Below are the code and all the weights of a small trained network. Each question names an input and a class and asks about switching units off, where a switched-off unit gives its printed mean instead of its output.

import numpy as np


def w(rows, s, z=0):
    codes = np.array(rows[::2]) - 128.0
    scale = np.full(codes.shape[1], s)
    scale[-1] = z or s
    return codes * scale


def f(y):
    return np.maximum(y, 0)


def log_softmax(a):
    a = a - a.max(-1, keepdims=True)
    return a - np.log(np.exp(a).sum(-1, keepdims=True))


def net(x, mask):
    res = np.array(x, float).reshape(1, 3) / 4 @ E
    y = f(res @ A[0][:, :-1].T + A[0][:, -1])
    res = res + np.where(mask, y, B[0][:, -1]) @ B[0][:, :-1]
    return log_softmax(res[-1] @ U[:, :-1].T + U[:, -1])


A, B = {}, {}
E = w([
[116,190,106,254,121,115,156,87,109,196,144],'x0',
[213,20,157,248,162,93,90,230,124,56,9],'x1',
[38,155,61,132,150,152,104,118,16,90,129],'x2',
],0.0092)
A[0] = w([
[111,116,121,229,137,124,128,134,102,99,111,254],'neuron 0',
[59,177,104,70,127,132,134,87,68,126,168,125],'neuron 1',
[133,117,124,196,130,125,128,149,110,108,90,121],'neuron 2',
[117,124,120,8,126,136,123,141,122,83,115,238],'neuron 3',
[126,173,124,199,122,124,144,92,155,255,171,169],'neuron 4',
[138,107,126,225,122,131,121,143,108,96,86,155],'neuron 5',
],0.018,0.0041)
B[0] = w([
[168,191,125,173,107,136,112,193,77,105,70,214],'neuron 0',
[9,118,126,126,131,124,116,167,75,171,122,254],'neuron 1',
[136,99,120,188,174,128,139,169,147,87,129,199],'neuron 2',
[123,2,143,76,139,113,131,113,138,162,167,216],'neuron 3',
[123,235,131,159,109,139,141,62,204,131,147,236],'neuron 4',
[155,86,103,210,175,123,131,121,108,50,133,224],'neuron 5',
],0.017,0.023)
U = w([
[97,234,80,136,48,196,96,181,43,146,39,16],'0',
[35,84,122,104,119,140,100,173,58,179,141,146],'1',
[176,139,87,243,162,150,134,193,114,28,64,31],'2',
[111,253,136,144,41,187,195,22,217,165,130,253],'3',
[218,23,185,45,126,110,146,134,172,87,121,62],'4',
],0.0063,0.0021)

Each question gives the input, the list of numbers given to net, and the class t.
The units are the neurons (one row each of A and B). Each row of codes is followed by its name. A weight is (code - 128) times the scale printed after its matrix; where a second scale follows, it is the last column's (A, B and U).
mask holds one flag per neuron, in row order. A switched-off neuron (its flag False) gives its mean, the last column of its row in B, instead of its output. The means were averaged over made-up inputs and are rounded, as every weight is.
A unit's drop is (log p(t) with every unit on - log p(t) with that unit switched off) / (log p(t) with every unit on - log p(t) with every unit switched off).
The circuit of an input: a set's keep is (log p(t) with only the set's units on - log p(t) with every unit switched off) / (log p(t) with every unit on - log p(t) with every unit switched off). Starting from all 6 units, units are removed one at a time, each time the one whose removal leaves the highest keep (on an exact tie, the one counted first), for as long as the keep stays at least 0.8.
units of the circuit, in order: the units of the circuit, biggest drop first
k most important neurons: the k neurons with the biggest drops, biggest first
drop when u is switched off: that unit's drop, to one decimal
input [8,-3,4], class 3: units of the circuit, in order => [neuron 4]
input [-7,5,0], class 4: units of the circuit, in order => [neuron 3; neuron 1]
input [-8,1,5], class 1: 3 most important neurons => [neuron 5; neuron 2; neuron 4]
input [-8,5,8], class 4: units of the circuit, in order => [neuron 3; neuron 1]
input [-7,4,2], class 4: 2 most important neurons => [neuron 1; neuron 3]
input [2,-2,7], class 1: 3 most important neurons => [neuron 1; neuron 4; neuron 0]
input [-3,-1,-7], class 4: 2 most important neurons => [neuron 1; neuron 4]
input [-7,-5,-5], class 4: 3 most important neurons => [neuron 3; neuron 1; neuron 0]
input [-8,-2,0], class 4: 2 most important neurons => [neuron 3; neuron 1]
input [-3,-3,-7], class 4: 2 most important neurons => [neuron 1; neuron 4]
input [4,-2,4], class 0: 2 most important neurons => [neuron 1; neuron 3]
input [-7,3,8], class 1: drop when neuron 5 is switched off => 0.1
input [-2,-2,0], class 1: drop when neuron 4 is switched off => 0.2
input [-8,1,4], class 4: units of the circuit, in order => [neuron 3]
input [8,0,2], class 3: drop when neuron 4 is switched off => 2.4
input [6,-2,-5], class 3: drop when neuron 5 is switched off => 0.0
